Here is a tiny trained network, its code and every weight. The questions are about switching its units off for an input and a target symbol, where a switched-off unit gives its printed mean instead of its output.

import numpy as np


def w(rows, s, z=0):
    codes = np.array(rows[::2]) - 128.0
    scale = np.full(codes.shape[1], s)
    scale[-1] = z or s
    return codes * scale


def norm(h):
    return h / np.sqrt((h * h).mean(-1, keepdims=True) + 1e-5)


def f(y):
    return y / 2 * (1 + np.tanh(0.7978845608 * (y + 0.044715 * y**3)))


def softmax(a):
    e = np.exp(a - a.max(-1, keepdims=True))
    return e / e.sum(-1, keepdims=True)


def log_softmax(a):
    a = a - a.max(-1, keepdims=True)
    return a - np.log(np.exp(a).sum(-1, keepdims=True))


def net(x, mask):
    ids = ['αγδεζηλμπφψ'.index(c) for c in x.split()]
    T = len(ids)
    res = E[ids] + P[:T]
    r = norm(res)
    for j in range(2):
        rows = slice(2 * j, 2 * j + 2)
        q, k, v = (r @ M[0][rows].T for M in (Q, K, V))
        z = softmax(np.where(np.tri(T) > 0, q @ k.T / 2**0.5, -1e9)) @ v
        o = O[0][rows]
        res = res + np.where(mask[j], z, o[:, -1]) @ o[:, :-1]
    y = f(norm(res) @ A[0][:, :-1].T + A[0][:, -1])
    res = res + np.where(mask[2:6], y, B[0][:, -1]) @ B[0][:, :-1]
    return log_softmax(norm(res)[-1] @ U[:, :-1].T + U[:, -1])


Q, K, V, O, A, B = {}, {}, {}, {}, {}, {}
E = w([
[130,75,60,197,68],'α',
[75,1,55,93,106],'γ',
[102,109,152,120,145],'δ',
[102,149,122,168,112],'ε',
[123,60,128,120,143],'ζ',
[140,142,104,93,109],'η',
[102,95,124,153,133],'λ',
[69,188,171,223,106],'μ',
[150,193,129,136,126],'π',
[132,116,74,126,158],'φ',
[165,136,104,152,212],'ψ',
],0.014)
P = w([
[164,117,60,219,70],'0',
[169,119,150,151,88],'1',
[36,113,89,149,90],'2',
[159,133,167,137,95],'3',
[1,141,140,113,117],'4',
[156,138,166,127,99],'5',
[9,149,146,87,132],'6',
[158,142,164,124,106],'7',
[34,159,136,86,140],'8',
[155,148,169,119,110],'9',
[36,139,125,99,146],'10',
[160,142,168,126,103],'11',
],0.0079)
Q[0] = w([
[246,126,191,153,133],'H0',
[104,137,36,144,173],'H0',
[216,129,174,153,137],'H1',
[220,71,99,215,49],'H1',
],0.011)
K[0] = w([
[155,65,120,157,41],'H0',
[120,138,72,136,198],'H0',
[113,48,112,163,53],'H1',
[122,50,253,250,41],'H1',
],0.011)
V[0] = w([
[97,140,15,124,252],'H0',
[255,171,53,165,221],'H0',
[131,178,105,69,47],'H1',
[124,116,201,177,118],'H1',
],0.0073)
O[0] = w([
[69,138,234,89,57,251],'H0',
[69,206,244,1,189,85],'H0',
[84,107,18,213,180,76],'H1',
[18,175,243,86,239,146],'H1',
],0.0042,0.0027)
A[0] = w([
[73,210,143,156,3,103],'N0',
[113,155,230,182,73,127],'N1',
[16,227,155,212,106,54],'N2',
[166,249,193,193,137,4],'N3',
],0.0056,0.0032)
B[0] = w([
[35,27,102,103,110,251],'N0',
[131,248,130,193,123,210],'N1',
[213,39,138,7,219,227],'N2',
[41,81,1,109,116,142],'N3',
],0.0081,0.0029)
U = w([
[87,117,153,225,2,84],'α',
[75,48,128,48,20,2],'γ',
[196,95,140,164,88,196],'δ',
[139,75,46,56,209,73],'ε',
[218,30,180,107,127,99],'ζ',
[224,155,98,86,42,213],'η',
[119,177,199,235,114,139],'λ',
[30,139,96,205,182,53],'μ',
[84,226,32,146,72,151],'π',
[117,188,192,61,111,236],'φ',
[176,141,94,134,196,203],'ψ',
],0.009,0.0033)

Each question gives the input, a string of symbols that net reads in full, and the target symbol t.
The units are the heads (2 rows each of Q, K, V and O) and the neurons (one row each of A and B). Each row of codes is followed by its name. A weight is (code - 128) times the scale printed after its matrix; where a second scale follows, it is the last column's (O, A, B and U).
mask holds one flag per unit, heads first, then neurons. A switched-off unit (its flag False) gives its mean, the last column of its rows in O or B, instead of its output. The means were averaged over made-up inputs and are rounded, as every weight is.
A unit's drop is (log p(t) with every unit on - log p(t) with that unit switched off) / (log p(t) with every unit on - log p(t) with every unit switched off).
The circuit of an input: a set's keep is (log p(t) with only the set's units on - log p(t) with every unit switched off) / (log p(t) with every unit on - log p(t) with every unit switched off). Starting from all 6 units, units are removed one at a time, each time the one whose removal leaves the highest keep (on an exact tie, the one counted first), for as long as the keep stays at least 0.8.
units of the circuit, in order: the units of the circuit, biggest drop first
unit that matters most: the unit with the biggest drop
k most important neurons: the k neurons with the biggest drops, biggest first
drop of u: that unit's drop, to one decimal
input φ ζ α, target γ: unit that matters most : H0
input α α ζ λ α φ γ μ ζ φ μ, target γ: units of the circuit, in order : N0; N2; H1
input δ δ φ λ δ, target α: units of the circuit, in order : H0; H1
input ψ δ γ φ λ α φ ζ π, target γ: 2 most important neurons : N0; N2
input λ π η π λ, target ε: 2 most important neurons : N2; N1
input λ φ η ζ π φ φ λ, target λ: units of the circuit, in order : H1; H0; N1
input φ φ α δ ε δ φ α π, target γ: units of the circuit, in order : N0; H0
input μ φ ε, target γ: units of the circuit, in order : N0; N2
input ζ φ ζ ζ α α λ, target α: 2 most important neurons : N2; N3
input γ γ λ λ ζ, target α: units of the circuit, in order : H0; N2
input μ ζ α φ λ φ φ φ η μ, target μ: units of the circuit, in order : N1; N3; N2; N0
input φ λ α, target γ: units of the circuit, in order : N2; H0
input φ α ψ λ π φ ψ ζ φ η ψ μ, target μ: 2 most important neurons : N3; N1
input δ φ π λ α π μ φ φ α φ ε, target ε: most important neuron : N2
input ε ε φ δ ε, target γ: 2 most important neurons : N2; N0
input α π λ μ ψ φ λ ζ γ ζ ε, target φ: 2 most important neurons : N1; N2
input η λ ε γ δ ψ α, target φ: drop of N0 : -0.1
input ψ μ δ, target φ: drop of N3 : 0.1
input γ φ ψ ζ φ φ η γ ε ψ λ, target φ: drop of H0 : 1.2
input φ α ψ η μ, target φ: units of the circuit, in order : N2
